Here is a tiny trained network, its code and every weight. The questions are about switching its units off for an input and a target symbol, where a switched-off unit gives its printed mean instead of its output.

import numpy as np


def w(rows, s, z=0):
    codes = np.array(rows[::2]) - 128.0
    scale = np.full(codes.shape[1], s)
    scale[-1] = z or s
    return codes * scale


def f(y):
    return y / 2 * (1 + np.tanh(0.7978845608 * (y + 0.044715 * y**3)))


def softmax(a):
    e = np.exp(a - a.max(-1, keepdims=True))
    return e / e.sum(-1, keepdims=True)


def log_softmax(a):
    a = a - a.max(-1, keepdims=True)
    return a - np.log(np.exp(a).sum(-1, keepdims=True))


def net(x, mask):
    ids = ['αβγδεηθλξτφψω'.index(c) for c in x.split()]
    T = len(ids)
    res = E[ids] + P[:T]
    u = 0
    for l in range(2):
        r = res
        for j in range(2):
            rows = slice(3 * j, 3 * j + 3)
            q, k, v = (r @ M[l][rows].T for M in (Q, K, V))
            z = softmax(np.where(np.tri(T) > 0, q @ k.T / 3**0.5, -1e9)) @ v
            o = O[l][rows]
            res = res + np.where(mask[u + j], z, o[:, -1]) @ o[:, :-1]
        u += 2
        y = f(res @ A[l][:, :-1].T + A[l][:, -1])
        res = res + np.where(mask[u : u + 8], y, B[l][:, -1]) @ B[l][:, :-1]
        u += 8
    return log_softmax(res[-1] @ U[:, :-1].T + U[:, -1])


Q, K, V, O, A, B = {}, {}, {}, {}, {}, {}
E = w([
[91,180,243,111,196,196,227,82,127,76,106],'α',
[70,209,135,134,147,193,71,143,18,57,145],'β',
[143,201,131,143,151,135,253,130,121,154,206],'γ',
[75,56,188,161,201,113,127,84,221,101,52],'δ',
[199,118,113,21,69,55,142,130,60,136,46],'ε',
[78,66,161,66,72,106,88,88,115,124,5],'η',
[105,110,185,56,148,75,180,94,171,104,159],'θ',
[143,184,107,215,94,99,156,67,142,169,67],'λ',
[172,78,83,79,60,182,140,234,186,175,131],'ξ',
[136,64,160,217,125,123,35,142,146,73,60],'τ',
[207,194,115,117,106,145,184,107,209,224,56],'φ',
[112,179,80,89,94,86,126,123,142,153,114],'ψ',
[159,61,184,165,194,151,70,132,190,193,166],'ω',
],0.014)
P = w([
[254,164,177,129,37,140,80,34,152,66,217],'0',
[125,115,80,115,172,215,100,39,101,108,202],'1',
[172,171,156,141,46,96,127,111,190,56,128],'2',
[112,108,71,122,181,208,119,54,106,121,169],'3',
[117,187,176,153,68,67,141,159,185,91,87],'4',
[103,114,68,122,192,217,130,54,114,117,150],'5',
[78,186,192,161,77,43,160,185,190,108,45],'6',
],0.0083)
Q[0] = w([
[170,183,94,100,138,124,187,172,116,184,237],'0.h0',
[64,46,102,42,112,164,138,62,209,181,32],'0.h0',
[143,218,136,243,135,167,211,93,251,164,124],'0.h0',
[184,27,82,149,169,173,90,137,186,254,103],'0.h1',
[114,174,131,186,162,225,201,1,137,150,138],'0.h1',
[36,55,225,93,224,91,148,41,144,36,83],'0.h1',
],0.007)
K[0] = w([
[119,188,124,113,127,155,216,207,107,153,181],'0.h0',
[125,76,89,65,132,117,136,66,206,164,10],'0.h0',
[143,217,122,247,146,167,175,82,254,187,149],'0.h0',
[197,45,132,168,161,201,51,157,220,254,71],'0.h1',
[130,193,127,201,194,144,200,21,119,195,95],'0.h1',
[76,71,198,111,193,96,141,67,153,51,109],'0.h1',
],0.0071)
V[0] = w([
[144,136,54,88,156,136,118,109,66,99,131],'0.h0',
[74,115,144,141,117,102,201,151,162,195,108],'0.h0',
[105,115,85,173,95,108,145,149,102,96,102],'0.h0',
[158,85,139,91,177,172,100,151,165,157,191],'0.h1',
[68,127,202,144,134,113,142,254,92,70,142],'0.h1',
[89,202,138,61,110,105,166,174,105,137,58],'0.h1',
],0.0055)
O[0] = w([
[115,68,107,205,178,140,152,149,83,206,22,66],'0.h0',
[173,166,199,97,133,99,98,65,113,146,216,85],'0.h0',
[173,99,150,116,161,2,27,164,44,109,44,99],'0.h0',
[129,102,225,96,220,162,165,145,179,14,129,121],'0.h1',
[191,83,136,44,58,99,66,111,152,139,215,2],'0.h1',
[132,25,160,193,52,243,169,110,123,112,194,68],'0.h1',
],0.0049,0.0031)
A[0] = w([
[2,107,104,82,200,167,142,67,99,108,165,99],'0.n0',
[87,128,62,192,114,90,79,157,68,142,82,9],'0.n1',
[203,107,69,111,219,227,109,185,93,171,140,147],'0.n2',
[106,184,145,110,21,132,154,130,92,91,117,150],'0.n3',
[138,146,126,121,163,124,155,181,141,59,142,63],'0.n4',
[93,61,147,243,164,209,118,93,144,130,139,252],'0.n5',
[59,152,159,122,224,156,206,137,212,118,168,45],'0.n6',
[65,143,134,124,214,171,87,141,81,48,177,45],'0.n7',
],0.0072,0.0034)
B[0] = w([
[4,30,141,146,133,146,129,146,118,211,158,204],'0.n0',
[90,80,221,139,189,52,89,191,89,202,2,162],'0.n1',
[236,133,98,79,243,208,106,196,174,154,237,174],'0.n2',
[236,123,162,195,180,25,113,165,233,117,129,209],'0.n3',
[90,47,151,156,103,125,118,209,113,248,104,127],'0.n4',
[167,228,192,111,82,74,64,73,82,68,176,255],'0.n5',
[176,54,38,170,129,118,205,188,86,147,27,236],'0.n6',
[190,13,158,233,121,140,161,119,182,150,171,169],'0.n7',
],0.0063,0.0051)
Q[1] = w([
[127,123,110,193,170,158,107,235,75,147,181],'1.h0',
[164,188,84,27,156,151,221,146,110,149,98],'1.h0',
[131,135,123,148,177,62,186,40,81,106,107],'1.h0',
[163,151,120,96,70,50,169,139,229,154,74],'1.h1',
[124,146,109,134,49,110,126,212,255,65,27],'1.h1',
[126,104,60,209,172,98,174,130,136,131,152],'1.h1',
],0.0073)
K[1] = w([
[147,89,98,238,181,176,155,236,105,128,218],'1.h0',
[178,158,36,71,110,115,254,182,118,232,143],'1.h0',
[134,59,103,197,133,73,171,106,93,219,106],'1.h0',
[109,131,110,104,105,105,140,222,157,185,119],'1.h1',
[97,175,174,131,129,72,158,191,177,151,66],'1.h1',
[107,127,113,168,144,171,136,114,137,84,101],'1.h1',
],0.0073)
V[1] = w([
[120,17,209,135,149,14,150,140,184,129,48],'1.h0',
[185,81,24,74,131,104,159,35,131,126,230],'1.h0',
[33,137,77,84,191,116,175,67,54,83,90],'1.h0',
[181,116,85,176,81,61,84,44,141,189,161],'1.h1',
[245,112,10,128,84,193,142,8,149,36,170],'1.h1',
[119,71,53,254,109,128,142,15,158,73,81],'1.h1',
],0.0032)
O[1] = w([
[195,192,171,126,168,96,3,119,95,140,176,255],'1.h0',
[97,179,131,147,217,112,141,198,113,211,9,55],'1.h0',
[221,97,149,82,98,152,48,234,48,154,127,58],'1.h0',
[145,138,143,33,73,168,47,160,124,120,201,194],'1.h1',
[141,189,177,22,62,40,78,147,164,98,168,167],'1.h1',
[116,144,71,87,84,123,251,178,252,104,103,244],'1.h1',
],0.0047,0.0029)
A[1] = w([
[68,164,2,163,210,195,97,128,155,201,193,244],'1.n0',
[102,54,128,11,181,216,96,121,132,144,139,18],'1.n1',
[67,90,44,56,182,77,177,118,59,217,144,5],'1.n2',
[164,228,164,135,132,54,89,43,91,72,110,175],'1.n3',
[207,163,103,152,73,87,197,117,186,155,114,180],'1.n4',
[103,105,90,211,84,109,106,118,188,130,37,217],'1.n5',
[138,164,66,142,146,231,217,202,33,79,179,25],'1.n6',
[188,93,118,57,206,157,169,114,60,166,134,40],'1.n7',
],0.0072,0.0024)
B[1] = w([
[110,237,42,214,131,170,119,191,35,60,167,176],'1.n0',
[5,83,52,178,24,84,80,113,234,202,99,153],'1.n1',
[122,3,63,8,121,76,120,130,53,83,210,151],'1.n2',
[153,132,140,85,137,160,188,114,185,246,212,254],'1.n3',
[92,72,182,127,193,154,33,96,110,52,142,237],'1.n4',
[106,134,178,55,201,120,171,218,74,134,91,212],'1.n5',
[148,84,245,67,98,229,47,221,167,148,101,164],'1.n6',
[199,65,72,162,105,104,76,76,158,198,57,156],'1.n7',
],0.0066,0.01)
U = w([
[110,80,91,103,131,95,167,128,119,136,200,41],'α',
[181,108,159,91,101,112,84,102,156,81,254,255],'β',
[71,131,140,105,86,148,81,71,94,112,102,117],'γ',
[162,167,119,114,151,175,122,110,78,91,73,109],'δ',
[182,122,84,179,161,89,144,133,127,128,145,59],'ε',
[198,114,91,120,103,109,129,104,91,132,94,136],'η',
[145,174,109,125,104,136,214,117,83,197,143,163],'θ',
[147,74,158,153,87,170,186,107,117,159,122,29],'λ',
[85,126,164,139,203,56,157,234,106,81,56,162],'ξ',
[134,139,91,112,93,141,153,160,159,137,141,63],'τ',
[109,187,82,100,112,101,152,145,66,79,154,214],'φ',
[153,110,131,81,148,143,155,174,55,131,176,18],'ψ',
[94,125,150,153,119,147,91,121,78,116,173,34],'ω',
],0.0079,0.0048)

Each question gives the input, a string of symbols that net reads in full, and the target symbol t.
The units are the heads (3 rows each of Q, K, V and O) and the neurons (one row each of A and B). Each row of codes is followed by its name. A weight is (code - 128) times the scale printed after its matrix; where a second scale follows, it is the last column's (O, A, B and U).
mask holds one flag per unit, layer by layer, with each layer's heads first. A switched-off unit (its flag False) gives its mean, the last column of its rows in O or B, instead of its output. The means were averaged over made-up inputs and are rounded, as every weight is.
A unit's drop is (log p(t) with every unit on - log p(t) with that unit switched off) / (log p(t) with every unit on - log p(t) with every unit switched off).
The circuit of an input: a set's keep is (log p(t) with only the set's units on - log p(t) with every unit switched off) / (log p(t) with every unit on - log p(t) with every unit switched off). Starting from the 12 units with the biggest drops (on a tie, the unit counted first), units are removed one at a time, each time the one whose removal leaves the highest keep (on an exact tie, the one counted first), for as long as the keep stays at least 0.8.
circuit, biggest first: the units of the circuit, biggest drop first
most important unit: the unit with the biggest drop
top k neurons: the k neurons with the biggest drops, biggest first
k most important neurons of layer l: the k neurons of layer l with the biggest drops, biggest first
heads that matter: for each layer, one digit per head in row order, 1 if its drop is at least 0.15 and else 0, layers parted by /
input η λ ξ ψ φ ε, target η: 2 most important neurons of layer 1 : 1.n7; 1.n3
input ω λ ε β λ, target ξ: circuit, biggest first : 1.n5
input φ ε δ ξ β, target β: top 3 neurons : 0.n3; 0.n6; 0.n0
input β δ η τ φ ε θ, target β: circuit, biggest first : 0.h1; 1.n5
input λ η α, target β: heads that matter : 01 / 00
input β ε θ τ β, target ξ: circuit, biggest first : 0.h0; 0.n1
input ξ ε φ ψ η, target β: heads that matter : 10 / 10
input τ τ τ, target ξ: top 2 neurons : 1.n5; 0.n5
input α ξ ω β λ ψ τ, target β: circuit, biggest first : 1.h0; 0.n6
input λ ξ ξ, target ξ: circuit, biggest first : 1.h0; 0.n2; 1.n3
input δ ω λ, target β: heads that matter : 10 / 11
input φ φ ω δ δ η ψ, target β: top 4 neurons : 0.n6; 0.n3; 0.n0; 1.n4
input ε λ ε, target ξ: circuit, biggest first : 0.h0; 0.n3
input ψ δ λ, target β: 2 most important neurons of layer 1 : 1.n4; 1.n3
input η τ θ ξ, target τ: most important unit : 1.n1
input φ η λ ε φ, target ξ: 2 most important neurons of layer 0 : 0.n5; 0.n2
input φ ε ε, target ξ: 2 most important neurons of layer 0 : 0.n5; 0.n3
input ω β ω ε ε δ ξ, target β: heads that matter : 11 / 00
input η ε ψ α φ, target β: heads that matter : 10 / 00
input γ δ τ θ ψ β, target ω: top 3 neurons : 0.n0; 1.n0; 0.n2
input θ τ τ α, target λ: most important unit : 0.n6
input β θ η γ γ, target ξ: circuit, biggest first : 1.h0; 0.n6; 1.n3
input θ β ξ λ γ, target β: circuit, biggest first : 0.h0; 1.n4
input λ γ η ξ θ θ, target α: heads that matter : 00 / 00
input ε τ τ η ω γ, target ψ: circuit, biggest first : 1.n6; 1.n2; 0.n6; 1.h0
input λ τ λ, target ξ: 3 most important neurons of layer 0 : 0.n5; 0.n1; 0.n2
input ξ τ λ φ η φ, target δ: heads that matter : 01 / 00
